Below is a small trained network, with its code and all its weights. Each question gives an input and a class and asks what happens when units are switched off, that is, made to give their printed mean instead of their output.

import numpy as np


def w(rows, s, z=0):
    codes = np.array(rows[::2]) - 128.0
    scale = np.full(codes.shape[1], s)
    scale[-1] = z or s
    return codes * scale


def f(y):
    return y / 2 * (1 + np.tanh(0.7978845608 * (y + 0.044715 * y**3)))


def log_softmax(a):
    a = a - a.max(-1, keepdims=True)
    return a - np.log(np.exp(a).sum(-1, keepdims=True))


def net(x, mask):
    res = np.array(x, float).reshape(1, 7) / 4 @ E
    y = f(res @ A[0][:, :-1].T + A[0][:, -1])
    res = res + np.where(mask, y, B[0][:, -1]) @ B[0][:, :-1]
    return log_softmax(res[-1] @ U[:, :-1].T + U[:, -1])


A, B = {}, {}
E = w([
[125,124,161,109,159,89,131,119,31,84,176],'x0',
[126,124,130,127,127,124,126,129,129,129,129],'x1',
[143,148,134,94,70,113,218,102,138,132,156],'x2',
[4,113,102,95,196,135,194,165,102,189,150],'x3',
[128,130,127,129,129,129,127,128,126,128,128],'x4',
[180,58,142,112,180,128,163,157,131,99,97],'x5',
[105,117,181,199,97,81,148,111,90,127,33],'x6',
],0.013)
A[0] = w([
[129,175,135,144,79,122,76,108,111,141,153,64],'N1',
[157,138,109,136,95,151,115,131,184,138,92,43],'N2',
[135,133,159,156,95,108,122,106,95,128,78,43],'N3',
[103,185,116,144,86,139,97,108,118,127,148,52],'N4',
[170,147,114,110,78,139,174,117,120,127,127,97],'N5',
[229,89,137,122,166,133,159,138,127,121,101,82],'N6',
[183,131,136,127,118,123,110,123,119,105,142,49],'N7',
[175,138,153,121,120,106,103,110,32,97,175,10],'N8',
[216,131,143,139,82,114,65,110,130,113,123,3],'N9',
[154,134,130,147,159,137,4,145,113,118,103,59],'N10',
[140,131,134,166,95,122,130,127,102,113,85,25],'N11',
[197,146,104,90,139,155,85,132,154,117,212,4],'N12',
[179,162,148,120,76,113,195,115,127,120,159,37],'N13',
],0.021,0.0059)
B[0] = w([
[143,100,120,77,66,115,122,154,120,59,159,189],'N1',
[124,166,107,123,97,147,128,151,227,151,141,199],'N2',
[149,140,170,147,107,113,152,115,84,138,55,209],'N3',
[148,87,146,76,106,110,133,164,124,67,152,179],'N4',
[139,106,109,153,190,144,108,84,117,141,153,189],'N5',
[144,98,126,69,57,110,107,157,121,43,169,224],'N6',
[100,123,135,100,150,129,156,160,120,141,132,185],'N7',
[124,173,101,132,88,152,121,149,249,158,130,221],'N8',
[48,138,125,113,149,126,163,151,117,162,149,251],'N9',
[166,90,87,154,209,159,103,63,107,140,165,224],'N10',
[141,174,168,163,127,99,117,116,87,139,91,190],'N11',
[143,158,191,179,105,91,149,111,70,143,25,222],'N12',
[151,84,86,158,212,161,83,87,103,137,146,207],'N13',
],0.019,0.022)
U = w([
[172,146,180,163,63,98,146,111,75,157,81,197],'0',
[2,116,125,79,133,138,207,175,66,199,208,169],'1',
[188,77,94,147,138,168,79,71,109,151,185,1],'2',
[178,79,137,68,36,108,107,159,108,57,182,15],'3',
[170,166,110,147,54,163,109,148,254,184,136,239],'4',
],0.0084,0.0043)

Each question gives the input, the list of numbers given to net, and the class t.
The units are the neurons (one row each of A and B). Each row of codes is followed by its name. A weight is (code - 128) times the scale printed after its matrix; where a second scale follows, it is the last column's (A, B and U).
mask holds one flag per neuron, in row order. A switched-off neuron (its flag False) gives its mean, the last column of its row in B, instead of its output. The means were averaged over made-up inputs and are rounded, as every weight is.
A unit's drop is (log p(t) with every unit on - log p(t) with that unit switched off) / (log p(t) with every unit on - log p(t) with every unit switched off).
The circuit of an input: a set's keep is (log p(t) with only the set's units on - log p(t) with every unit switched off) / (log p(t) with every unit on - log p(t) with every unit switched off). Starting from the 12 units with the biggest drops (on a tie, the unit counted first), units are removed one at a time, each time the one whose removal leaves the highest keep (on an exact tie, the one counted first), for as long as the keep stays at least 0.8.
units of the circuit, in order: the units of the circuit, biggest drop first
unit that matters most: the unit with the biggest drop
top k neurons: the k neurons with the biggest drops, biggest first
drop when u is switched off: that unit's drop, to one decimal
input [8,-3,1,-4,8,-5,0], class 4: units of the circuit, in order : N8
input [-4,0,6,1,7,4,-6], class 0: top 2 neurons : N12, N10
input [-1,0,-2,-7,-5,7,-3], class 1: top 2 neurons : N9, N7
input [6,-4,0,-1,-5,-4,3], class 4: top 2 neurons : N8, N6
input [-5,-7,-2,5,-5,-5,6], class 0: top 3 neurons : N9, N8, N6
input [4,4,8,-3,6,-8,6], class 2: top 2 neurons : N13, N5
input [-8,1,-4,3,7,-8,1], class 3: top 2 neurons : N4, N8
input [8,-8,1,7,-5,1,-3], class 4: top 2 neurons : N9, N8
input [6,6,-1,2,7,2,-5], class 4: top 2 neurons : N8, N3
input [-4,8,-3,4,-8,-5,-2], class 3: units of the circuit, in order : N9, N8, N10
input [-4,4,-8,-6,7,-8,-4], class 2: top 2 neurons : N10, N6
input [3,-4,5,6,1,-8,3], class 3: top 2 neurons : N9, N4
input [8,3,0,7,-5,-8,-4], class 3: top 2 neurons : N9, N4
input [7,-8,6,6,5,4,4], class 4: top 3 neurons : N9, N10, N8
input [-5,-8,-8,1,-6,-6,5], class 2: unit that matters most : N10
input [-6,-3,-1,1,-8,8,4], class 3: drop when N6 is switched off : 1.3
input [1,-3,5,-1,6,6,-6], class 0: drop when N4 is switched off : 0.3
input [-3,4,-8,-3,0,-5,0], class 2: drop when N10 is switched off : 9.8
